Below is a small trained network, with its code and all its weights. Each question gives an input and a class and asks what happens when units are switched off, that is, made to give their printed mean instead of their output.

import numpy as np


def w(rows, s, z=0):
    codes = np.array(rows[::2]) - 128.0
    scale = np.full(codes.shape[1], s)
    scale[-1] = z or s
    return codes * scale


def norm(h):
    return h / np.sqrt((h * h).mean(-1, keepdims=True) + 1e-5)


def f(y):
    return np.maximum(y, 0)


def log_softmax(a):
    a = a - a.max(-1, keepdims=True)
    return a - np.log(np.exp(a).sum(-1, keepdims=True))


def net(x, mask):
    res = np.array(x, float).reshape(1, 2) / 4 @ E
    u = 0
    for l in range(2):
        y = f(norm(res) @ A[l][:, :-1].T + A[l][:, -1])
        res = res + np.where(mask[u : u + 7], y, B[l][:, -1]) @ B[l][:, :-1]
        u += 7
    return log_softmax(norm(res)[-1] @ U[:, :-1].T + U[:, -1])


A, B = {}, {}
E = w([
[245,149,95,98,36,111],'x0',
[136,81,99,101,143,178],'x1',
],0.012)
A[0] = w([
[82,97,85,99,162,227,101],'L0N1',
[30,88,171,224,243,165,160],'L0N2',
[146,89,81,108,104,198,197],'L0N3',
[2,78,168,219,250,133,128],'L0N4',
[120,49,59,99,144,163,2],'L0N5',
[85,41,102,103,187,231,206],'L0N6',
[2,156,226,177,176,78,217],'L0N7',
],0.0092,0.0056)
B[0] = w([
[61,202,139,135,98,84,172],'L0N1',
[140,6,208,210,143,115,245],'L0N2',
[126,113,71,77,197,121,176],'L0N3',
[109,42,236,216,98,145,252],'L0N4',
[105,188,132,80,71,160,145],'L0N5',
[67,181,229,82,35,210,210],'L0N6',
[72,1,152,230,117,206,247],'L0N7',
],0.0093,0.015)
A[1] = w([
[79,74,246,218,170,146,226],'L1N1',
[129,166,204,218,110,58,197],'L1N2',
[38,65,197,227,95,162,254],'L1N3',
[98,208,219,198,69,61,204],'L1N4',
[200,156,72,92,144,109,40],'L1N5',
[70,131,215,243,176,159,158],'L1N6',
[116,146,103,68,126,135,100],'L1N7',
],0.011,0.0032)
B[1] = w([
[169,43,96,178,161,179,243],'L1N1',
[66,177,184,81,126,208,179],'L1N2',
[219,62,67,197,167,168,254],'L1N3',
[34,165,183,67,117,181,179],'L1N4',
[144,63,55,179,193,54,156],'L1N5',
[142,1,152,168,208,144,217],'L1N6',
[140,138,131,160,145,42,142],'L1N7',
],0.0097,0.021)
U = w([
[147,158,95,203,187,153,2],'0',
[61,233,153,38,57,157,240],'1',
[102,11,202,213,133,211,201],'2',
[227,129,21,120,148,30,196],'3',
],0.011,0.0069)

Each question gives the input, the list of numbers given to net, and the class t.
The units are the neurons (one row each of A and B). Each row of codes is followed by its name. A weight is (code - 128) times the scale printed after its matrix; where a second scale follows, it is the last column's (A, B and U).
mask holds one flag per neuron, layer by layer. A switched-off neuron (its flag False) gives its mean, the last column of its row in B, instead of its output. The means were averaged over made-up inputs and are rounded, as every weight is.
A unit's drop is (log p(t) with every unit on - log p(t) with that unit switched off) / (log p(t) with every unit on - log p(t) with every unit switched off).
unit that matters most: the unit with the biggest drop
top k neurons: the k neurons with the biggest drops, biggest first
top k neurons in layer l: the k neurons of layer l with the biggest drops, biggest first
drop of u: that unit's drop, to one decimal
input [3,-2], class 3: top 2 neurons in layer 0 : L0N6, L0N1
input [0,4], class 1: top 2 neurons : L0N7, L0N4
input [1,1], class 3: top neuron : L0N6
input [2,-2], class 1: top 3 neurons in layer 1 : L1N3, L1N1, L1N6
input [4,-6], class 1: top 3 neurons : L0N7, L0N2, L0N4
input [1,4], class 1: top 2 neurons : L0N7, L0N2
input [6,5], class 3: top 2 neurons : L0N7, L0N4
input [4,-2], class 3: top 2 neurons : L0N6, L0N4
input [8,-4], class 3: top 4 neurons in layer 0 : L0N4, L0N6, L0N2, L0N7
input [8,-7], class 1: top 2 neurons in layer 1 : L1N3, L1N1
input [5,-8], class 1: top 3 neurons : L0N7, L0N4, L0N2
input [5,-1], class 3: top 3 neurons : L0N4, L0N6, L0N2
input [3,-4], class 1: top 3 neurons : L0N7, L0N2, L0N4
input [7,6], class 3: top 2 neurons in layer 0 : L0N7, L0N4
input [4,8], class 1: top 2 neurons : L1N3, L0N4
input [2,3], class 3: unit that matters most : L0N3
input [8,-8], class 1: top 2 neurons : L1N3, L0N7
input [6,8], class 3: drop of L0N4 : 0.4
input [2,2], class 3: drop of L0N4 : 0.4
input [8,4], class 3: drop of L1N4 : 0.0
